Below is a small trained network, with its code and all its weights. Each question gives an input and a class and asks what happens when units are switched off, that is, made to give their printed mean instead of their output.

import numpy as np


def w(rows, s, z=0):
    codes = np.array(rows[::2]) - 128.0
    scale = np.full(codes.shape[1], s)
    scale[-1] = z or s
    return codes * scale


def norm(h):
    return h / np.sqrt((h * h).mean(-1, keepdims=True) + 1e-5)


def f(y):
    return np.maximum(y, 0)


def log_softmax(a):
    a = a - a.max(-1, keepdims=True)
    return a - np.log(np.exp(a).sum(-1, keepdims=True))


def net(x, mask):
    res = np.array(x, float).reshape(1, 2) / 4 @ E
    u = 0
    for l in range(2):
        y = f(norm(res) @ A[l][:, :-1].T + A[l][:, -1])
        res = res + np.where(mask[u : u + 13], y, B[l][:, -1]) @ B[l][:, :-1]
        u += 13
    return log_softmax(norm(res)[-1] @ U[:, :-1].T + U[:, -1])


A, B = {}, {}
E = w([
[46,51,97,191,227,126,102],'x0',
[128,127,146,141,75,4,209],'x1',
],0.0041)
A[0] = w([
[46,147,87,126,79,69,102,170],'L0N0',
[50,110,128,203,146,113,205,62],'L0N1',
[176,133,80,44,139,126,173,201],'L0N2',
[161,109,72,94,76,120,164,138],'L0N3',
[101,81,151,110,43,99,118,99],'L0N4',
[172,190,252,173,154,73,185,157],'L0N5',
[209,217,205,95,154,143,110,120],'L0N6',
[132,129,115,115,127,80,218,76],'L0N7',
[113,144,146,116,175,83,156,56],'L0N8',
[102,98,229,96,194,126,107,52],'L0N9',
[152,135,96,87,118,169,77,250],'L0N10',
[74,69,147,165,154,194,120,158],'L0N11',
[202,188,110,126,121,34,92,71],'L0N12',
],0.0041,0.0014)
B[0] = w([
[93,93,153,67,135,177,107,187],'L0N0',
[132,90,21,88,183,90,78,218],'L0N1',
[75,73,121,106,160,114,72,190],'L0N2',
[145,81,85,167,147,128,89,182],'L0N3',
[148,171,134,168,136,194,177,173],'L0N4',
[66,168,143,99,67,252,140,223],'L0N5',
[121,26,59,73,182,89,137,219],'L0N6',
[82,134,223,126,194,128,159,201],'L0N7',
[101,164,161,121,118,85,151,155],'L0N8',
[140,134,99,133,103,57,142,164],'L0N9',
[76,238,188,158,138,52,172,228],'L0N10',
[153,202,89,95,41,42,214,254],'L0N11',
[126,90,76,176,243,204,99,191],'L0N12',
],0.0033,0.0032)
A[1] = w([
[147,178,140,112,144,57,145,33],'L1N0',
[133,105,160,130,98,44,186,185],'L1N1',
[144,82,141,253,166,110,73,101],'L1N2',
[152,135,118,113,161,185,71,72],'L1N3',
[213,210,123,71,99,133,131,109],'L1N4',
[159,78,109,118,134,142,99,254],'L1N5',
[160,139,127,110,101,129,200,254],'L1N6',
[120,84,150,176,139,100,163,176],'L1N7',
[95,146,103,116,133,63,112,81],'L1N8',
[193,125,123,103,85,122,124,10],'L1N9',
[137,207,126,155,129,198,68,146],'L1N10',
[134,117,157,100,137,184,147,60],'L1N11',
[122,52,140,144,171,181,134,120],'L1N12',
],0.0069,0.00099)
B[1] = w([
[209,41,242,31,114,217,103,180],'L1N0',
[111,227,166,196,159,222,103,231],'L1N1',
[201,148,29,121,116,112,130,186],'L1N2',
[98,98,227,169,37,162,185,202],'L1N3',
[119,118,4,165,171,87,72,253],'L1N4',
[152,203,131,141,130,121,216,158],'L1N5',
[79,62,110,156,160,111,129,211],'L1N6',
[138,151,69,234,103,190,164,190],'L1N7',
[220,100,176,35,71,139,91,212],'L1N8',
[130,28,40,152,229,49,68,166],'L1N9',
[81,115,202,196,134,108,238,223],'L1N10',
[219,115,135,105,135,98,100,172],'L1N11',
[248,120,166,38,59,52,79,180],'L1N12',
],0.0038,0.0044)
U = w([
[161,80,14,140,168,84,121,203],'0',
[75,138,213,203,137,172,200,221],'1',
[198,89,214,2,102,142,115,168],'2',
[85,142,161,103,100,112,83,3],'3',
[94,143,157,108,96,112,100,11],'4',
[63,162,145,64,97,112,122,6],'5',
],0.011,0.0037)

Each question gives the input, the list of numbers given to net, and the class t.
The units are the neurons (one row each of A and B). Each row of codes is followed by its name. A weight is (code - 128) times the scale printed after its matrix; where a second scale follows, it is the last column's (A, B and U).
mask holds one flag per neuron, layer by layer. A switched-off neuron (its flag False) gives its mean, the last column of its row in B, instead of its output. The means were averaged over made-up inputs and are rounded, as every weight is.
A unit's drop is (log p(t) with every unit on - log p(t) with that unit switched off) / (log p(t) with every unit on - log p(t) with every unit switched off).
The circuit of an input: a set's keep is (log p(t) with only the set's units on - log p(t) with every unit switched off) / (log p(t) with every unit on - log p(t) with every unit switched off). Starting from the 12 units with the biggest drops (on a tie, the unit counted first), units are removed one at a time, each time the one whose removal leaves the highest keep (on an exact tie, the one counted first), for as long as the keep stays at least 0.8.
units of the circuit, in order: the units of the circuit, biggest drop first
top k neurons: the k neurons with the biggest drops, biggest first
top k neurons in layer l: the k neurons of layer l with the biggest drops, biggest first
drop when u is switched off: that unit's drop, to one decimal
input [-4,4], class 0: top neuron	(L0N10)
input [0,-3], class 2: units of the circuit, in order	(L0N10 L1N0 L0N5 L0N11)
input [-7,6], class 0: top 2 neurons in layer 1	(L1N4 L1N9)
input [6,-7], class 1: top 4 neurons	(L1N3 L0N6 L1N4 L1N10)
input [-8,-8], class 0: units of the circuit, in order	(L1N4 L1N9)
input [-1,-3], class 2: top 3 neurons	(L0N10 L0N5 L1N0)
input [1,-3], class 2: top 4 neurons	(L0N5 L1N0 L0N11 L0N10)
input [3,-1], class 2: top 2 neurons	(L0N11 L1N8)
input [-3,-4], class 1: top 4 neurons	(L0N11 L1N3 L0N10 L1N10)
input [3,1], class 2: top 2 neurons	(L1N8 L1N4)
input [-7,-8], class 1: top 3 neurons in layer 0	(L0N11 L0N10 L0N1)
input [3,-4], class 1: top 2 neurons	(L0N6 L1N4)
input [5,-6], class 1: top 2 neurons in layer 0	(L0N6 L0N1)
input [-5,-3], class 0: units of the circuit, in order	(L1N4)
input [3,-2], class 2: top 2 neurons	(L0N11 L0N12)
input [-6,-4], class 0: drop when L1N4 is switched off	0.4
input [6,-8], class 1: drop when L1N3 is switched off	1.1
input [-4,0], class 0: drop when L0N3 is switched off	0.0
